Each row comes from the steps of one walk. Every step used is in the known rows, and no mark comes twice. Write the walk behind each row, first mark first.
In the rows, zero is written as 128.
Known rows:
g > c: [155 151 120 164 138 140 134  74 146  89 144 132 148 121 142 134 158 108
 125  99 109]
g > b > q: [135 140 126 160 120 130 110  62 134 156 125 164 170 129 144 140 149 165
 116 124  95]
f > b > q > c > v: [142 138  90 158 120 129  95  54 145 169 107 153 130 172 138 160 147 177
  97 105  23]
q > v: [150 142 125 172 139 132 115  84 147 133 126 115 129 134 133 148 165 150
  91 112  67]
v > g > c > f: [128 156 139 152 151 136 136  68 151 111 156 131 159 118 165 161 175  53
 113 133 140]
q > v > g > c: [165 161 115 173 137 133 125  84 149  99 145 107 136 119 170 150 179 109
  95 117  73]
g > b > q > c > v: [155 145 119 161 122 132  72  68 153 171  99 149 146 153 150 126 142 197
 101 119  52]
f > c > v > q > g: [185 146 139 157 158 129 109  63 160 110 152 110  93 137 153 143 189 120
 122  78  78]
q > g > b: [146 138 138 152 142 133  84  71 144 137 130 155 122 126 146 118 177 143
 124 139 118]
q > c > f: [133 135 142 143 151 140 104  68 162 158 126 120 139 134 136 160 146 110
  95 119 120]
b > q > v > g > c: [160 158 106 191 122 122 138  77 136 102 152 116 161 125 166 160 182 117
  99 102  40]
f > c > v: [168 153 132 170 149 152 121  70 168 130 148 130 132 153 137 140 166 158
 108 104  74]
v > q > g > c > f: [144 142 148 141 160 120 127  64 139  80 147 111 117 111 153 153 185  42
 142  86 134]
v > g > b > q > c: [156 143 119 153 120 125  87  59 153 178 126 148 160 120 179 153 150 156
  90 135  91]
v > g > b: [143 149 136 141 137 133  98  64 149 162 131 158 146 113 176 145 159 130
 100 160 138]
f > b: [128 137 107 138 135 137 121  55 137 150 127 157 130 144 136 165 152 136
 110 123 101]
c > f > b > q: [ 94 134 119 147 134 132 136  44 126 165 134 164 160 158 125 187 161 116
 116 124  89]
f > b > q > g: [127 128  99 166 122 124 121  50 124 140 140 164 133 151 131 163 186 133
 125 109  56]
b > q: [135 134 118 180 123 125 140  66 133 140 138 149 168 129 132 155 154 134
 109  99  76]

Write each row's walk:
[110 153 110 147 130 130 146  43 128 129 155 157 168 143 161 188 176  75
 120 129  96]  v > g > c > f > b > q
[128 136 142 142 133 136  86  59 152 179 116 145 164 139 142 153 144 152
 107 129 105]  g > b > q > c > f
[104 139 117 158 131 130 124  57 124 166 127 138 145 168 123 188 171 141
 100 122  48]  c > f > b > q > v
[101 135 129 131 147 141 122  50 138 162 130 156 134 153 129 179 157 106
 112 139 123]  c > f > b
[140 148  90 176 123 128 117  60 128  97 136 159 127 170 138 137 195 133
 141  98  23]  f > b > q > g > c > v
[152 148 121 172 136 128 116  81 148 146 138 117 130 123 162 161 175 122
  76 131  76]  q > v > g
[125 142 132 182 140 128 137  67 135  89 159 136 161 137 131 144 195  77
 141 100  86]  b > q > g > c > f
[130 158 128 182 133 126 140  73 138 114 153 112 168 133 159 171 188  88
 100 117  63]  b > q > v > g > c > f
[152 142 112 189 125 126 135  70 135  77 156 139 153 128 137 129 189 108
 139  85  64]  b > q > g > c
[132 147 143 162 156 138 122  74 147  85 155 129 135 131 135 136 193  68
 136 114 120]  q > g > c > f
[161 161 130 168 129 142 107  57 160 160 152 156 162 146 175 147 176 173
 104 135  67]  f > c > v > g > b > q
[172 143 128 151 148 117 124  68 137  70 144 113 109 104 161 136 180  70
 138  72 111]  v > q > g > c
[147 131 147 123 158 122 106  58 155 154 119 103 121 115 153 173 138  84
  99  91 135]  v > q > c > f
[169 166 140 150 146 149  92  64 171 157 149 145 136 143 177 140 173 166
 100 149 101]  f > c > v > g > b
[169 161 130 168 147 146 122  67 172 141 159 130 136 142 165 155 178 132
  93 125  82]  f > c > v > g
[159 129 133 150 149 112 116  64 139 116 135 122 104 107 154 151 174  86
 121  86 115]  v > q > g
[153 146 107 179 122 121 102  68 159 169 125 136 147 142 167 155 159 141
  82 114  40]  b > q > c > v > g
[136 144 124 160 121 124 112  58 135 167 138 166 174 119 173 154 161 138
 103 144 103]  v > g > b > q
[136 132 129 102 154 127 100  41 144 169 112 122 107 135 153 193 140  96
 102 101 126]  v > q > c > f > b
[167 155 122 148 144 123 123  69 142  88 121 118 118 124 162 133 155 101
 126  74  92]  g > c > v > q
[127 132 133 164 135 130 117  62 152 161 131 129 164 140 131 170 150 120
 100 103  86]  b > q > c > f
[154 158 117 171 139 139 121  81 150  94 129 136 137 141 144 122 162 126
 122 103  76]  g > c > v
